Each row is followed by its group and then its class within the group.
[  2  -4   3   2  -5  10   3 -11  -9   8  -8   0  -7   1  12   8  15   2
  -2 -16  -4 -12   7 -16  10 -23  -6  12 -25  -8  -9   3  10]
D > q620
[ 34   4   1  -6 -22  -2  -6  12  -6  14  17   3   9  14  45   8  23  -6
 -14  -7  -5  10  27 -14   7 -53   1 -35  -8   2 -37  -7  10]
W > q18
[  7  -8   3   5   6  13  11  -1   4 -39 -31   0 -10  12  10  30 -17   3
 -21 -18 -17  20   1  17   3  24   3  -2 -21  11  42  88 -14]
D > q620
[ -5  17  13   1  18   2   7  40  10  -2 -28   6   0  14  20  12 -41  18
   4  -6  21  -7 -15 -22  12  -1  -4  30 -11  -9   7  23 -14]
D > Q229
[ 19  -2   8  -8 -16   7   5  -5   1  -7 -19   9 -21  -7  19  14 -15  -3
  -5   3  -6  -9   0  -3  10  -6  -1 -14 -26 -10   2  40   8]
D > q620
[ 37  25 -12 -10 -34  -8  -2  -4  -6  22  25  -8 -11   7  20 -21  10  -5
   3  10   0  10   4   4  -3 -49   2 -17  -4   4 -29 -24   7]
W > q367
[ 45  14  26  -7  -9   8 -11 -16 -14  12  13  -4  19  -5  11 -10  32   2
 -25   2 -14 -10  21 -19   5 -63   0 -17  -9  -8 -88 -40   7]
W > q18
[  0 -12   6   7  -1   2   8 -13  -4   3 -10  -3  -1   9  18  11 -19  19
  -4   0 -10  21  -1  -7   0  14   3 -15  -5  -9   1  36   3]
D > q620
[ 21  22  15 -12 -14  -3   7  16 -12 -15   2  -4  15  12  27  -4  52   6
 -17 -10  -7 -10   7  -9  -8 -56  -9  22 -16  -1  -6  -9  20]
W > q18
[ 26  14   3   2 -12  -6  80  -1  -5  -6  35  -4   7 -20  35  14  38  11
 -11 -12  -5  11  30   3   9 -43   3  -2 -19   4 -46   2  14]
W > q18
[ 12   7   9  -3  -9  11  20 -14   7  13   0  -2 -25   7  -4  28   4  -3
   8   2  -2 -35 -14  -4  -2 -30  -3  -3  -2   1 -16 -34   7]
W > q367
[ 35   5   2 -11 -11  -5   4  -1 -11  17  20  -4   5  -4  31   6  34  32
  -9  -7 -15   6  15  -8  -8 -37   2  -6  -6   6 -22 -21   1]
W > q367
[ 12   2   2  -2   4  -7  -6   7 -14  11  42   0  17   4  -2 -28  62 -16
   2  -4  -7  -1  17 -12 -11 -28   5   9  14  -6 -33 -50  -2]
W > q18
[ 20  24  23   9   4  10 -15  23   6  17 -18  18  -6  -7  11  -7 -45  -1
   0   8   8  18 -22  -3  18  -9   0   9 -11 -16 -22  11  -3]
D > Q229
[ 17  15  19  -3 -12  19   2  -9  -5  15   0  12  -9   4  42   2  -2   1
   1  10   4 -11  -3  10  18 -26 -15 -15 -17  -9 -25 -12  11]
D > q620
[ -2  -1  -4   7 -23  11  -9   6  -9  13  -6   9   3  -3  12  10 -16   1
  -3  -5   5  -4  24 -17  -1  -8   3  -6 -22 -17 -36  16   7]
D > q620
[ -8  -4  34  17   5  21   9  -4   0 -17 -30 -10  -6  12  18  30  -1  -3
 -19   0 -17   0  20   5  11   5  -6  17 -27  -1  13  36  -9]
D > q620
[  0   2  16   9  11  19   1  10   2 -28 -37  10  -8   9 -11  15 -65  12
 -28   8   3   5 -29  -7   4  33  -4  13 -12 -15  32  88  11]
D > Q229
[ -4  14  29  -6   2  17  21 -26 -12  15  33 -48 -16   1   2 -20  43 -19
   1 -12 -32  26   8  17   2 -61   9  19  25  18 -34 -88  -9]
W > q367
[ 24  -4  15 -10 -10  -1   8  -4   0   9   6 -26  -6   1  28   7  31  -8
  -7  -9  -7   3  16   0   7 -27  14  17  -9   4 -20  -5   7]
W > q367
[ 35   0  11  -8  17  12   3   1  17  16  -8  17  -1  -4  33  11  -6  -4
  -8   2  -7 -13 -10 -25   2 -29   9  -6 -15  -8  -8  26  11]
D > q620
[ -1  24  20   6   2  15  -7  19  -2 -17 -12  12  -8  14   1  -6 -43   2
 -15  -5  17 -25 -33   2   2 -27   6  26 -13 -16   2  18   4]
D > Q229
[  2  -3  13   5  13  32  16 -20 -11   4 -23   8 -17   9  -7   6 -34 -16
 -19   5 -12  -5   8   9  19  -1   7  -6 -18 -16 -15  21   2]
D > q620
[ 58  24  22  -2 -37   0   4   0  -9  21  29  -2 -12  12  53  30  46  11
 -10 -10 -19  20  11  -7   6 -63   1  -8 -14  13 -39 -13  18]
W > q367
[ 30  -1  26 -11   0  17  -9  22  -8  -1 -14   5  -8  13  30  19 -11   7
 -21   4 -18   2  -6 -14  12 -24  -1  40 -16  -9  12  53   7]
D > q620
[ 27   3  -7  -4 -25   8  -9   2  -6  -8  28  -5  13   4  31  35  55  12
  -7 -10  -6  19  10  -3  -1 -36 -11  -7 -25  10 -26   3  13]
W > q18
[ 11  -1  10  -9   4  -1   0   2  -9  17  10   3   6   2  19  -8  10  -3
  -8   2 -15  -2   4   3   2 -26  -4 -14  16  -1 -17 -23   3]
W > q367
[ 13   4   7   5   7  14  -9   3  -1 -17   0   4 -13  15  29  13 -28  10
  17 -14   2  -9 -17 -11   0 -15  -4  31 -22   2   8  13  16]
D > Q229
[-25  33  26   3  14  14  10  -1  -2  -9 -11  -6 -15  11   1 -24 -61  -8
 -17  -8  -7   6  -3  22   4 -18  -1   4 -13  -4  -4  17 -16]
D > Q229
[-16  -3   7  19   9  14  10  13 -10   4 -45  12  -4  12  -8  10 -45   1
 -16  -4   1  17  -5   7   5  25  -2   2  -7  -3  18  55 -24]
D > Q229
[  5   7   4   8  -5   0 -10  16  -7 -22 -33   8  10  13  22  24 -33  18
 -17  -3   9 -11  -7 -13  -1   8  -3   1  -8 -16  17  71  12]
D > q620
[  7  36  43   5  14 -18  24   0  -5   8  -8   7 -16  28   4 -23 -55  -5
 -12  -8   0   4 -17  11  -1 -39   4   0  -3 -10 -29   1  -7]
D > Q229
[-13  16  12   5   4   3  22  15   3  -2 -18 -23 -18   7   3 -44 -53  -3
 -20  -4  21  -8  -2  16  12  -9   0   1  -5 -10   5  37   2]
D > Q229
[  9  26  30  -4   5  21   0  -5 -10   7 -14   7 -15  -3  -1 -25 -49  -7
 -18   3  20 -18 -24  -1   3 -41   1   5  -9 -23 -30 -18   3]
D > Q229
[ 29 -16   4 -14 -24   0  -3  -9  -9 -12   5   0 -13  -2  11  18  38   9
   0 -10 -10  -1  13 -12  -1 -34 -14  -2 -18  19 -14   1   8]
W > q367
[ 28   8   8  -9 -14 -11  -5  -9 -10 -16  26   0   3  12  16  12  50   1
 -27  -3 -30  15  40   9  -1 -20   0   4 -16  18 -20 -10  17]
W > q18
[ 25   1  10  -4 -16  -5   2   1  -3  20  26  -2  20  -4  26  -9  23   1
  -5  28 -13  19   0   3   0 -27   5 -39  19  18 -25 -19   9]
W > q367
[ -6  -2  22   2  31  25  24 -16  -2  -9 -12   9  -3   9   5  24 -23 -11
 -23  -5 -28  -7  15  -1  13  -2   2   6  -7  -7  -8  -6  -3]
D > q620
[  5  25   8   3  -1  11   3  12  -1 -10 -18  -2  -4  14   4  -9 -32  -1
  -9   0  14 -15 -17  -9   7 -20   3  19 -17  -4   5  19  -2]
D > Q229
[  1  13   8  -7   9   4  -5  -1  -3  -8 -12   1  10  36  22   7  -9  -2
 -11  -3   2   5   7  -4  12   2   3   7  -7  -5  -9  15   4]
D > q620
[ 15  37   9   1  -2   6 -54  -3  12  22 -12   5 -25   0  31 -20 -39   1
  -2   2  15  -3 -11 -14  12 -45  -1   1 -18 -13 -33   7   3]
D > Q229
[ 10  15  10   2 -15  -3  -8  -6  -4  15  43  11  21  -6  26  -1  52   7
 -13 -30  -7   8  22  -7   6 -39  10  -2   1   6 -59 -59  13]
W > q18

Each row is followed by its group and then its class within the group.
[ 25  20  12 -10  16  25   0  13  13   5 -34  -6 -28   1  28 -27  -1  -2
 -37 -13  -5  14 -27  14   1 -10  14  -1   1   2  -8  52 -24]
(79) > (286)
[ 16   0  11  41  -3   9  19   4  80  18 -45 -16 -14  15  21  -5   5  45
  21  23 -25  22  -1  -2  10  16  70 -23   0  26 -11   4 -23]
(74) > (287)
[ 14   6   7  -6 -19  15  11  14  44  30 -19  -3  -1   1  19   5  12  15
  -6 -20 -27  41 -24   5  -8  -6   9 -26 -12  -1 -18  16 -41]
(72) > (278)
[ 18 -14   9  27  10  13  26  11  74  12 -46   0  -8  13  19 -32  -8  24
   3  24  -4  21 -16  -5  19  -5  15  -7  -6   2 -17  27 -14]
(73) > (292)
[  2 -15   4  32   6   5  21  21  75   5  22 -11   1 -10  22 -46  18  40
   2  24 -13  21 -30  -7  31  -7   1   0  16  24 -20  33   2]
(73) > (284)
[ -3 -31   7  35   6   8  10  42  70 -22 -13 -25 -13  41  13 -34  27  24
  25  20   0   9 -18  -5  27 -16  21   1  28  22 -18   8  -8]
(73) > (284)
